The symbols move the units like this.
q495: π>q108, ξ>q291
q28: π>q966, ξ>q289
q731: π>q595, ξ>q321
q312: π>q547, ξ>q259
q919: π>q171, ξ>q815
q345: π>q422, ξ>q14
q976: π>q338, ξ>q564
q650: π>q827, ξ>q809
q695: π>q596, ξ>q197
q983: π>q409, ξ>q382
q192: π>q991, ξ>q740
q278: π>q815, ξ>q466
q422: π>q919, ξ>q39
q24: π>q695, ξ>q181
q547: π>q809, ξ>q193
q811: π>q24, ξ>q596
q291: π>q297, ξ>q23
q595: π>q413, ξ>q489
q716: π>q23, ξ>q297
q378: π>q781, ξ>q827
q664: π>q503, ξ>q24
q108: π>q409, ξ>q297
q571: π>q466, ξ>q108
q740: π>q174, ξ>q390
q413: π>q321, ξ>q289
q551: π>q564, ξ>q503
q819: π>q731, ξ>q413
q289: π>q28, ξ>q650
q489: π>q289, ξ>q966
q809: π>q259, ξ>q192
q193: π>q192, ξ>q733
q675: π>q14, ξ>q378
q409: π>q171, ξ>q716
q382: π>q819, ξ>q728
q297: π>q716, ξ>q345
q197: π>q24, ξ>q278
q466: π>q495, ξ>q409
q338: π>q551, ξ>q664
q390: π>q900, ξ>q312
q23: π>q345, ξ>q675
q900: π>q976, ξ>q531
q827: π>q499, ξ>q78
q531: π>q390, ξ>q695
q733: π>q740, ξ>q976
q259: π>q193, ξ>q991
q728: π>q827, ξ>q983
q815: π>q571, ξ>q495
q39: π>q378, ξ>q489
q991: π>q733, ξ>q174
q596: π>q108, ξ>q919
q14: π>q39, ξ>q781
q966: π>q650, ξ>q547
q564: π>q664, ξ>q811
q181: π>q197, ξ>q976
q174: π>q531, ξ>q811
q78: π>q653, ξ>q819
q499: π>q983, ξ>q653
q503: π>q811, ξ>q695
q781: π>q728, ξ>q499
q171: π>q278, ξ>q571
q653: π>q966, ξ>q731
q321: π>q489, ξ>q28

In the rows, 25 stands for zero.

The rows follow the links: the fewer symbols apart two units are, the more alike their rows tend to be.

Unit, then a row for it; each showing differs a little:
q650 13,18,14,29,31,5,18,13,14,24,20,26,15,17,36,18,30,22,8,29,19,19,22,19,26,16,15,29,12,23,21,14,16,30,21,27,16,25,18,27,40,28,4,22
q564 47,33,33,17,22,44,29,7,18,41,40,28,28,32,20,9,23,21,19,24,25,21,17,31,22,29,32,22,28,17,33,25,19,25,32,37,24,26,23,30,9,13,22,24
q740 23,13,32,24,16,30,28,31,33,38,24,19,34,33,21,43,24,45,34,19,33,16,25,30,33,16,40,19,22,15,25,28,35,36,26,14,39,30,20,17,13,28,38,13
q596 35,34,17,24,20,43,32,21,26,29,28,34,21,32,20,21,25,22,41,15,15,42,34,22,32,41,33,19,23,16,33,34,33,20,18,34,39,21,33,25,6,13,34,30
q966 14,24,10,30,33,8,18,12,12,17,19,30,15,22,28,22,26,23,10,31,19,19,18,14,28,17,16,29,16,19,21,16,18,28,19,28,20,17,21,24,43,33,2,21
q983 18,29,44,27,23,17,11,40,27,25,29,6,20,14,24,15,27,10,25,28,31,27,35,20,13,14,12,24,21,42,10,15,23,20,28,16,11,33,28,34,30,22,31,25
q781 20,16,39,27,30,14,18,45,35,19,23,16,26,9,32,15,26,22,25,19,37,27,23,28,10,28,12,29,21,48,21,11,13,26,31,24,23,29,31,24,29,30,18,37
q728 19,24,45,27,27,16,13,42,29,23,29,8,22,11,25,14,26,14,25,23,36,26,30,23,10,18,12,25,18,44,11,11,18,22,30,20,15,31,29,31,30,24,25,28
q595 17,32,17,26,32,19,20,17,12,3,18,31,21,32,7,32,16,20,26,33,26,25,16,9,26,22,19,28,29,23,14,23,23,17,21,29,27,8,29,25,44,40,8,21
q193 19,11,20,27,19,15,24,18,25,45,26,22,26,22,43,30,36,37,12,26,20,11,27,31,34,11,32,23,14,12,29,26,29,41,23,16,21,37,10,20,21,19,27,16
q571 17,34,6,31,21,24,25,25,23,24,20,29,11,21,34,21,32,14,30,22,4,41,47,16,33,29,24,23,18,18,27,34,36,17,10,21,22,27,26,27,23,12,37,27
q174 29,17,34,23,16,36,28,31,33,35,27,23,35,34,13,40,22,41,38,17,35,20,21,29,32,20,42,17,25,15,26,30,35,33,26,20,44,27,24,17,10,28,37,15
q731 18,34,25,27,29,18,14,22,14,6,21,23,20,30,4,29,17,16,27,34,29,25,19,9,22,17,17,26,28,27,10,19,25,16,21,26,23,10,29,27,45,39,13,18
q547 15,10,14,30,25,10,23,14,22,40,23,24,21,20,42,27,35,35,8,26,18,12,26,28,31,11,28,24,11,14,29,23,25,38,21,19,18,34,11,23,27,22,19,15
q815 17,30,5,31,21,25,27,25,24,23,19,31,12,21,33,22,32,15,32,19,5,42,46,16,35,32,24,23,16,19,28,33,35,18,10,26,28,26,28,27,21,12,33,30

Each walk starts at a row. The symbols on each line, taken left to right, move it on to the next unit.
Each answer is a row, close to the row of the unit it stands for.
new walk
47,32,33,17,23,44,29,8,19,39,40,29,26,33,20,7,25,19,20,24,23,24,18,32,22,31,30,21,26,16,32,25,18,26,31,39,25,27,23,31,9,12,19,25
ξ ξ ξ: 43,26,37,18,19,46,31,15,25,42,39,25,31,37,13,21,22,30,30,21,32,20,18,33,26,28,39,17,28,15,31,27,25,29,31,33,33,26,26,27,5,18,28,19
ξ π π π: 47,32,32,19,21,47,32,14,23,38,38,30,28,34,15,15,22,26,31,19,26,27,20,29,26,34,35,19,25,14,33,26,23,27,29,38,36,24,27,28,3,15,24,24
new walk
16,8,22,28,18,19,25,25,31,41,22,21,28,26,35,39,32,44,22,22,24,11,28,29,35,12,37,20,16,13,27,27,33,41,24,14,30,32,15,17,19,25,30,12
ξ π π π: 20,9,26,26,18,22,26,23,29,46,26,20,29,26,35,36,29,43,20,21,26,11,27,33,32,13,38,19,18,12,29,29,32,40,26,15,28,36,13,20,15,23,34,13
ξ π π π: 29,21,36,21,18,39,28,32,33,28,25,22,34,36,8,41,18,40,43,18,38,24,20,27,30,25,39,17,30,21,24,29,34,29,28,22,43,21,30,18,12,31,37,17
new walk
19,25,5,31,25,26,31,29,28,20,15,35,13,19,33,22,30,21,35,13,11,45,41,19,33,41,24,24,16,24,33,29,32,20,12,29,35,22,33,21,18,16,27,36
π π: 21,33,9,30,22,30,27,24,24,25,22,32,11,23,29,19,30,15,36,17,8,43,46,15,36,34,26,21,13,17,26,31,34,20,10,28,31,25,30,27,17,12,32,28
ξ ξ π: 17,33,8,31,22,26,25,28,24,23,20,30,11,19,33,20,33,15,33,20,6,42,49,14,34,31,24,22,15,20,27,32,35,18,10,24,26,26,28,26,21,11,34,29
new walk
22,13,33,27,31,14,25,44,34,14,20,23,28,9,34,17,24,27,24,19,36,26,19,33,12,34,14,33,23,46,26,13,13,26,31,25,27,27,31,19,30,31,15,41
π π π π: 20,23,42,26,26,14,12,40,27,23,26,10,20,11,26,13,25,15,23,24,34,26,29,22,11,19,11,25,19,45,11,8,19,24,30,21,16,30,29,31,32,26,21,29
π ξ: 18,31,44,26,25,18,11,37,26,23,29,6,20,16,18,16,24,10,26,27,34,26,30,19,13,14,14,23,22,41,6,13,24,20,28,19,13,29,29,33,33,24,28,21
new walk
17,27,10,28,34,14,22,17,14,4,14,36,20,27,18,28,18,24,23,30,24,26,14,14,27,28,17,30,24,25,19,20,19,21,19,32,30,8,27,22,43,40,1,26
ξ ξ ξ π: 17,9,21,27,20,17,25,20,28,45,26,20,26,22,39,34,33,41,15,23,23,10,28,31,33,11,35,22,15,13,29,26,30,40,25,14,23,36,11,19,20,23,30,15
ξ π π π: 24,16,34,24,18,33,27,34,34,28,23,21,34,33,12,45,22,41,41,18,37,21,22,28,31,22,40,17,26,19,22,28,35,31,24,18,42,24,25,18,14,31,36,15
new walk
17,11,16,30,24,10,22,15,21,43,23,22,21,19,45,25,35,33,6,26,16,12,27,29,30,11,28,24,12,15,29,21,25,39,23,19,17,34,10,22,26,21,22,17
π ξ π: 26,12,29,24,16,28,28,21,29,46,29,19,31,28,31,35,30,42,24,23,28,11,25,33,32,13,39,18,19,12,29,28,32,39,26,18,30,35,14,20,14,22,33,12
ξ ξ π π: 47,33,32,18,22,46,29,9,19,39,40,30,26,33,19,9,23,21,24,21,25,24,18,30,25,33,32,20,27,16,33,26,20,26,30,40,28,24,26,31,8,13,21,26
new walk
16,38,19,26,21,22,24,29,24,22,23,19,18,21,33,25,31,9,23,32,8,32,47,20,26,20,19,26,31,26,22,37,34,15,18,13,7,32,22,34,30,13,46,23
ξ π ξ π: 23,12,27,25,33,15,29,41,35,12,15,28,33,12,36,24,23,31,23,20,34,26,16,37,14,37,16,34,30,45,30,19,13,26,31,26,27,24,31,17,29,33,17,42
ξ π π: 18,20,40,29,29,11,13,38,27,22,26,11,20,10,29,11,27,15,20,23,36,25,26,22,11,18,11,29,17,43,14,8,16,24,28,23,18,30,29,29,33,28,18,29
new walk
43,31,30,20,21,47,31,16,24,36,36,31,24,34,15,13,22,23,34,15,28,32,21,27,27,37,34,18,23,17,31,27,24,25,25,40,38,21,30,26,4,15,23,26
ξ ξ π π: 46,33,32,17,24,41,29,7,18,41,41,27,26,32,23,7,23,18,18,26,23,21,16,31,22,30,29,22,28,17,33,25,17,25,32,39,20,27,22,31,10,14,20,24
ξ ξ ξ: 38,29,25,24,21,44,30,21,26,33,32,32,20,30,14,16,24,22,41,12,25,38,29,20,31,39,34,17,18,16,29,25,29,23,21,37,43,21,36,24,4,14,25,29
new walk
15,29,33,27,30,11,11,28,17,14,25,14,16,20,15,18,21,13,21,31,31,23,23,11,15,14,12,26,20,35,8,12,19,20,25,23,15,20,27,32,43,34,14,20
π π π ξ: 16,31,39,28,29,13,11,33,21,16,29,10,19,19,14,16,24,11,25,31,35,25,25,14,14,12,11,27,21,37,7,12,20,20,27,21,15,25,27,32,41,32,19,20
π ξ ξ: 18,31,15,26,31,17,19,15,12,4,18,31,20,31,11,31,17,20,24,33,24,26,16,10,27,23,18,27,28,21,16,23,23,17,19,30,27,7,27,24,44,38,6,22
new walk
18,33,17,25,30,19,17,16,13,4,20,29,19,32,8,31,16,18,25,34,26,25,17,9,26,21,18,27,29,22,12,22,23,17,20,28,26,8,27,26,45,38,9,20
ξ ξ ξ π: 17,9,20,30,21,14,24,19,26,45,25,22,25,21,43,30,33,38,12,24,19,11,28,30,31,11,33,23,15,14,31,25,29,40,24,15,21,36,12,20,22,20,27,15
ξ ξ π ξ: 40,30,30,21,19,48,31,23,27,31,33,31,26,35,10,22,21,28,42,15,30,34,23,24,29,37,37,18,24,17,28,28,28,25,24,36,44,20,33,23,5,19,27,25
